Below is a small trained network, with its code and all its weights. Each question gives an input and a class and asks what happens when units are switched off, that is, made to give their printed mean instead of their output.

import numpy as np


def w(rows, s, z=0):
    codes = np.array(rows[::2]) - 128.0
    scale = np.full(codes.shape[1], s)
    scale[-1] = z or s
    return codes * scale


def f(y):
    return y / 2 * (1 + np.tanh(0.7978845608 * (y + 0.044715 * y**3)))


def log_softmax(a):
    a = a - a.max(-1, keepdims=True)
    return a - np.log(np.exp(a).sum(-1, keepdims=True))


def net(x, mask):
    res = np.array(x, float).reshape(1, 4) / 4 @ E
    y = f(res @ A[0][:, :-1].T + A[0][:, -1])
    res = res + np.where(mask, y, B[0][:, -1]) @ B[0][:, :-1]
    return log_softmax(res[-1] @ U[:, :-1].T + U[:, -1])


A, B = {}, {}
E = w([
[41,158,108,105,172,1,83],'x0',
[201,205,209,142,95,58,197],'x1',
[163,89,36,128,216,94,211],'x2',
[117,206,3,210,96,156,122],'x3',
],0.011)
A[0] = w([
[81,93,186,149,62,152,47,139],'neuron 0',
[146,81,192,88,145,135,101,107],'neuron 1',
[161,168,172,133,108,70,183,69],'neuron 2',
[185,98,95,132,198,84,224,149],'neuron 3',
[132,120,84,158,77,115,133,76],'neuron 4',
[166,120,93,125,169,109,182,52],'neuron 5',
[46,141,129,101,206,24,90,132],'neuron 6',
[160,192,76,192,106,149,113,92],'neuron 7',
[178,76,128,154,135,193,146,188],'neuron 8',
[199,64,126,138,74,193,183,91],'neuron 9',
[142,77,159,59,160,126,163,86],'neuron 10',
[134,126,155,140,82,201,135,110],'neuron 11',
[133,81,75,101,203,150,162,96],'neuron 12',
[111,189,183,99,8,142,43,91],'neuron 13',
[137,101,166,76,185,74,79,120],'neuron 14',
[152,162,136,119,142,125,132,79],'neuron 15',
[140,170,88,162,110,105,130,86],'neuron 16',
[89,36,82,108,119,173,42,60],'neuron 17',
[165,182,157,142,108,93,178,65],'neuron 18',
[119,171,82,180,109,159,133,83],'neuron 19',
[193,83,146,108,113,181,134,136],'neuron 20',
[106,165,71,180,117,108,103,156],'neuron 21',
[126,111,138,138,104,167,156,81],'neuron 22',
[126,131,122,91,145,139,115,248],'neuron 23',
[70,54,101,107,176,191,85,127],'neuron 24',
[181,89,116,139,116,164,175,91],'neuron 25',
[159,170,147,124,102,102,158,246],'neuron 26',
[121,165,168,144,121,118,162,84],'neuron 27',
[102,105,178,104,132,141,151,80],'neuron 28',
[86,174,132,134,141,58,88,79],'neuron 29',
[170,61,189,60,164,143,149,110],'neuron 30',
],0.016,0.017)
B[0] = w([
[171,52,65,124,56,86,126,228],'neuron 0',
[121,182,97,143,78,202,91,189],'neuron 1',
[177,184,193,200,214,65,61,184],'neuron 2',
[170,28,57,94,39,61,79,219],'neuron 3',
[122,191,117,89,124,182,45,142],'neuron 4',
[166,183,71,68,35,31,59,153],'neuron 5',
[40,173,170,88,125,76,243,253],'neuron 6',
[138,201,101,125,102,224,115,187],'neuron 7',
[86,141,162,142,121,113,215,219],'neuron 8',
[55,192,167,91,110,67,203,206],'neuron 9',
[119,194,94,133,74,196,71,175],'neuron 10',
[45,162,123,64,118,30,146,188],'neuron 11',
[173,61,79,100,26,60,70,180],'neuron 12',
[182,41,46,63,28,67,107,235],'neuron 13',
[117,208,96,109,91,207,155,194],'neuron 14',
[146,255,155,114,149,57,7,130],'neuron 15',
[135,226,106,82,106,167,96,159],'neuron 16',
[222,183,222,199,222,66,51,205],'neuron 17',
[175,185,195,186,235,64,36,173],'neuron 18',
[141,219,114,108,79,214,103,171],'neuron 19',
[91,146,143,104,144,96,205,198],'neuron 20',
[121,182,116,137,79,203,172,207],'neuron 21',
[88,238,158,31,151,61,106,145],'neuron 22',
[137,107,118,184,123,196,243,223],'neuron 23',
[206,163,212,208,183,90,123,223],'neuron 24',
[65,161,127,90,116,54,142,169],'neuron 25',
[163,82,169,240,159,160,181,234],'neuron 26',
[158,185,157,144,157,72,43,151],'neuron 27',
[127,209,89,104,101,192,37,152],'neuron 28',
[57,186,157,27,109,54,177,185],'neuron 29',
[107,202,71,152,95,235,88,208],'neuron 30',
],0.013,0.021)
U = w([
[66,144,154,88,128,99,161,90],'0',
[131,164,111,125,106,203,104,138],'1',
[184,136,180,171,151,99,95,126],'2',
[164,80,86,87,93,91,102,94],'3',
[130,74,146,184,122,171,193,205],'4',
[233,7,221,24,234,219,83,2],'5',
[38,23,182,111,251,245,43,2],'6',
],0.029,0.025)

Each question gives the input, the list of numbers given to net, and the class t.
The units are the neurons (one row each of A and B). Each row of codes is followed by its name. A weight is (code - 128) times the scale printed after its matrix; where a second scale follows, it is the last column's (A, B and U).
mask holds one flag per neuron, in row order. A switched-off neuron (its flag False) gives its mean, the last column of its row in B, instead of its output. The means were averaged over made-up inputs and are rounded, as every weight is.
A unit's drop is (log p(t) with every unit on - log p(t) with that unit switched off) / (log p(t) with every unit on - log p(t) with every unit switched off).
The circuit of an input: a set's keep is (log p(t) with only the set's units on - log p(t) with every unit switched off) / (log p(t) with every unit on - log p(t) with every unit switched off). Starting from the 12 units with the biggest drops (on a tie, the unit counted first), units are removed one at a time, each time the one whose removal leaves the highest keep (on an exact tie, the one counted first), for as long as the keep stays at least 0.8.
units of the circuit, in order: the units of the circuit, biggest drop first
k most important neurons: the k neurons with the biggest drops, biggest first
drop when u is switched off: that unit's drop, to one decimal
input [6,-7,-6,3], class 2: units of the circuit, in order => [neuron 17]
input [5,4,8,7], class 3: 2 most important neurons => [neuron 3; neuron 5]
input [2,3,6,-6], class 1: 3 most important neurons => [neuron 30; neuron 13; neuron 14]
input [-8,-8,-6,-6], class 0: 4 most important neurons => [neuron 11; neuron 9; neuron 20; neuron 8]
input [2,-8,-7,-8], class 1: 3 most important neurons => [neuron 14; neuron 1; neuron 30]
input [-7,-7,0,-3], class 0: 2 most important neurons => [neuron 9; neuron 8]
input [5,-8,-8,4], class 2: 3 most important neurons => [neuron 17; neuron 24; neuron 3]
input [6,-7,-3,1], class 2: 2 most important neurons => [neuron 17; neuron 24]
input [2,-7,-6,-3], class 2: 2 most important neurons => [neuron 17; neuron 24]
input [-6,0,7,2], class 3: 4 most important neurons => [neuron 3; neuron 12; neuron 6; neuron 5]
input [5,1,-7,8], class 1: 2 most important neurons => [neuron 21; neuron 7]
input [-6,-5,3,-7], class 1: 4 most important neurons => [neuron 30; neuron 10; neuron 6; neuron 1]
input [-7,-6,0,7], class 0: 3 most important neurons => [neuron 9; neuron 11; neuron 8]
input [3,7,-8,7], class 3: units of the circuit, in order => [neuron 13]
input [7,4,8,7], class 3: 4 most important neurons => [neuron 3; neuron 5; neuron 9; neuron 12]
input [-8,8,2,8], class 0: 2 most important neurons => [neuron 9; neuron 25]
input [-6,-1,-6,0], class 0: 3 most important neurons => [neuron 9; neuron 3; neuron 11]
input [5,2,-7,-1], class 3: drop when neuron 13 is switched off => 1.0
input [-6,-1,0,0], class 0: drop when neuron 2 is switched off => 0.0
input [4,-6,8,4], class 3: units of the circuit, in order => [neuron 12]
input [3,-2,-3,-4], class 1: drop when neuron 26 is switched off => 0.2
input [6,-2,8,8], class 1: drop when neuron 0 is switched off => 1.0
